Here is a tiny trained network, its code and every weight. The questions are about switching its units off for an input and a class, where a switched-off unit gives its printed mean instead of its output.

import numpy as np


def w(rows, s, z=0):
    codes = np.array(rows[::2]) - 128.0
    scale = np.full(codes.shape[1], s)
    scale[-1] = z or s
    return codes * scale


def f(y):
    return y / 2 * (1 + np.tanh(0.7978845608 * (y + 0.044715 * y**3)))


def log_softmax(a):
    a = a - a.max(-1, keepdims=True)
    return a - np.log(np.exp(a).sum(-1, keepdims=True))


def net(x, mask):
    res = np.array(x, float).reshape(1, 4) / 4 @ E
    y = f(res @ A[0][:, :-1].T + A[0][:, -1])
    res = res + np.where(mask, y, B[0][:, -1]) @ B[0][:, :-1]
    return log_softmax(res[-1] @ U[:, :-1].T + U[:, -1])


A, B = {}, {}
E = w([
[95,205,175,179,101,134,57],'x0',
[32,181,254,62,50,125,177],'x1',
[134,20,133,98,124,23,48],'x2',
[183,95,172,255,32,190,118],'x3',
],0.011)
A[0] = w([
[122,201,145,139,142,96,112,188],'N1',
[154,126,139,129,61,190,176,126],'N2',
[113,137,72,115,144,12,86,172],'N3',
[179,165,178,222,109,154,115,119],'N4',
[176,151,77,235,176,128,154,210],'N5',
[94,129,208,41,34,92,168,253],'N6',
[155,85,123,154,36,88,86,115],'N7',
[123,29,176,181,78,113,106,71],'N8',
[158,153,96,153,84,200,167,148],'N9',
[137,163,90,108,121,164,118,167],'N10',
[128,110,147,159,83,78,72,191],'N11',
[70,224,87,131,231,140,166,209],'N12',
],0.011,0.0044)
B[0] = w([
[136,120,100,94,127,115,184,158],'N1',
[79,107,173,191,128,131,142,184],'N2',
[84,110,106,142,192,93,97,194],'N3',
[166,100,145,146,119,109,147,203],'N4',
[172,97,123,120,87,108,7,214],'N5',
[75,163,183,84,126,132,189,251],'N6',
[153,131,69,96,143,169,155,189],'N7',
[154,167,112,114,129,166,183,196],'N8',
[117,119,175,160,42,94,95,190],'N9',
[188,130,125,88,77,151,126,150],'N10',
[150,145,118,105,165,132,143,183],'N11',
[160,75,115,97,172,200,136,208],'N12',
],0.012,0.018)
U = w([
[224,114,31,86,122,254,101,225],'0',
[145,158,140,101,127,253,218,224],'1',
[168,79,131,132,32,86,81,2],'2',
[90,169,204,202,68,149,157,59],'3',
[129,140,82,132,188,55,73,82],'4',
[77,177,149,70,127,44,133,103],'5',
],0.0099,0.0016)

Each question gives the input, the list of numbers given to net, and the class t.
The units are the neurons (one row each of A and B). Each row of codes is followed by its name. A weight is (code - 128) times the scale printed after its matrix; where a second scale follows, it is the last column's (A, B and U).
mask holds one flag per neuron, in row order. A switched-off neuron (its flag False) gives its mean, the last column of its row in B, instead of its output. The means were averaged over made-up inputs and are rounded, as every weight is.
A unit's drop is (log p(t) with every unit on - log p(t) with that unit switched off) / (log p(t) with every unit on - log p(t) with every unit switched off).
The circuit of an input: a set's keep is (log p(t) with only the set's units on - log p(t) with every unit switched off) / (log p(t) with every unit on - log p(t) with every unit switched off). Starting from all 12 units, units are removed one at a time, each time the one whose removal leaves the highest keep (on an exact tie, the one counted first), for as long as the keep stays at least 0.8.
circuit, biggest first: the units of the circuit, biggest drop first
unit that matters most: the unit with the biggest drop
k most important neurons: the k neurons with the biggest drops, biggest first
drop when u is switched off: that unit's drop, to one decimal
input [3,-1,0,6], class 2: 4 most important neurons : [N12; N9; N6; N4]
input [-7,1,7,3], class 1: circuit, biggest first : [N5]
input [-3,3,0,8], class 3: 2 most important neurons : [N2; N9]
input [5,-2,2,-3], class 4: circuit, biggest first : [N6; N3]
input [-3,-2,-7,1], class 2: circuit, biggest first : [N9; N5]
input [-4,-5,7,-1], class 4: 2 most important neurons : [N3; N12]
input [-4,-4,1,-5], class 4: 2 most important neurons : [N3; N7]
input [-1,0,-4,-7], class 0: 2 most important neurons : [N6; N12]
input [-4,5,-1,8], class 3: 2 most important neurons : [N2; N9]
input [-6,0,-6,-3], class 0: 2 most important neurons : [N6; N12]
input [-1,4,0,4], class 3: 2 most important neurons : [N12; N2]
input [2,-5,8,1], class 0: 2 most important neurons : [N7; N8]
input [7,3,0,-4], class 1: 3 most important neurons : [N12; N5; N9]
input [-7,0,-6,-8], class 0: circuit, biggest first : [N6]
input [-3,0,3,-6], class 4: 2 most important neurons : [N3; N6]
input [6,-6,-1,6], class 2: drop when N12 is switched off : 0.2
input [1,0,-7,-2], class 0: drop when N6 is switched off : 0.6
input [4,4,-5,1], class 3: drop when N2 is switched off : 0.3
input [-1,-8,7,0], class 4: 3 most important neurons : [N3; N12; N10]
input [1,-3,-5,8], class 2: unit that matters most : N5
